Here is a tiny trained network, its code and every weight. The questions are about switching its units off for an input and a class, where a switched-off unit gives its printed mean instead of its output.

import numpy as np


def w(rows, s, z=0):
    codes = np.array(rows[::2]) - 128.0
    scale = np.full(codes.shape[1], s)
    scale[-1] = z or s
    return codes * scale


def f(y):
    return y / 2 * (1 + np.tanh(0.7978845608 * (y + 0.044715 * y**3)))


def log_softmax(a):
    a = a - a.max(-1, keepdims=True)
    return a - np.log(np.exp(a).sum(-1, keepdims=True))


def net(x, mask):
    res = np.array(x, float).reshape(1, 4) / 4 @ E
    y = f(res @ A[0][:, :-1].T + A[0][:, -1])
    res = res + np.where(mask, y, B[0][:, -1]) @ B[0][:, :-1]
    return log_softmax(res[-1] @ U[:, :-1].T + U[:, -1])


A, B = {}, {}
E = w([
[199,194,43,167,193],'x0',
[181,48,74,164,1],'x1',
[44,109,26,185,93],'x2',
[59,6,94,78,192],'x3',
],0.0079)
A[0] = w([
[36,79,135,146,191,254],'neuron 1',
[144,115,156,123,91,102],'neuron 2',
[203,88,97,147,139,79],'neuron 3',
[116,84,88,153,79,184],'neuron 4',
[176,87,252,150,101,233],'neuron 5',
[178,156,114,93,157,81],'neuron 6',
[215,175,137,156,122,130],'neuron 7',
[51,172,115,130,140,111],'neuron 8',
[92,206,48,146,182,230],'neuron 9',
[165,117,112,193,109,164],'neuron 10',
[166,160,244,72,114,236],'neuron 11',
[148,146,16,133,37,227],'neuron 12',
],0.012,0.003)
B[0] = w([
[23,51,96,94,99,233],'neuron 1',
[147,185,189,215,96,148],'neuron 2',
[158,108,127,174,105,163],'neuron 3',
[153,180,193,57,79,200],'neuron 4',
[141,254,232,155,81,225],'neuron 5',
[162,196,130,114,168,167],'neuron 6',
[170,50,87,80,147,208],'neuron 7',
[20,157,131,191,138,171],'neuron 8',
[91,112,104,89,172,235],'neuron 9',
[27,112,219,179,142,174],'neuron 10',
[119,231,177,71,67,255],'neuron 11',
[68,111,190,114,71,245],'neuron 12',
],0.0083,0.0095)
U = w([
[81,180,86,252,157,11],'0',
[240,112,90,176,157,78],'1',
[200,148,118,44,137,3],'2',
[96,71,87,85,143,247],'3',
[107,159,173,170,23,222],'4',
],0.012,0.003)

Each question gives the input, the list of numbers given to net, and the class t.
The units are the neurons (one row each of A and B). Each row of codes is followed by its name. A weight is (code - 128) times the scale printed after its matrix; where a second scale follows, it is the last column's (A, B and U).
mask holds one flag per neuron, in row order. A switched-off neuron (its flag False) gives its mean, the last column of its row in B, instead of its output. The means were averaged over made-up inputs and are rounded, as every weight is.
A unit's drop is (log p(t) with every unit on - log p(t) with that unit switched off) / (log p(t) with every unit on - log p(t) with every unit switched off).
The circuit of an input: a set's keep is (log p(t) with only the set's units on - log p(t) with every unit switched off) / (log p(t) with every unit on - log p(t) with every unit switched off). Starting from all 12 units, units are removed one at a time, each time the one whose removal leaves the highest keep (on an exact tie, the one counted first), for as long as the keep stays at least 0.8.
circuit, biggest first: the units of the circuit, biggest drop first
top k neurons: the k neurons with the biggest drops, biggest first
drop of u: that unit's drop, to one decimal
input [6,0,-3,-8], class 2: circuit, biggest first -> [neuron 7]
input [4,2,-1,-1], class 1: circuit, biggest first -> [neuron 1; neuron 11; neuron 5]
input [6,0,7,-1], class 3: top 3 neurons -> [neuron 9; neuron 5; neuron 11]
input [0,-4,2,-1], class 0: circuit, biggest first -> [neuron 4; neuron 12]
input [-5,-6,1,2], class 3: top 2 neurons -> [neuron 1; neuron 5]
input [3,-1,7,1], class 3: top 3 neurons -> [neuron 5; neuron 9; neuron 11]
input [7,-3,6,-7], class 3: circuit, biggest first -> [neuron 7; neuron 9]
input [-3,-4,7,-3], class 0: circuit, biggest first -> [neuron 8; neuron 11]
input [3,-2,1,-2], class 0: top 3 neurons -> [neuron 1; neuron 4; neuron 11]
input [-4,-5,5,-1], class 3: top 2 neurons -> [neuron 5; neuron 1]
input [-4,-5,6,-2], class 0: top 2 neurons -> [neuron 8; neuron 7]
input [2,-6,-4,4], class 3: top 3 neurons -> [neuron 1; neuron 5; neuron 4]
input [-3,0,3,4], class 3: drop of neuron 5 -> 0.1
input [-6,1,3,5], class 3: drop of neuron 1 -> 0.2
input [1,-8,-1,0], class 3: drop of neuron 5 -> 0.4
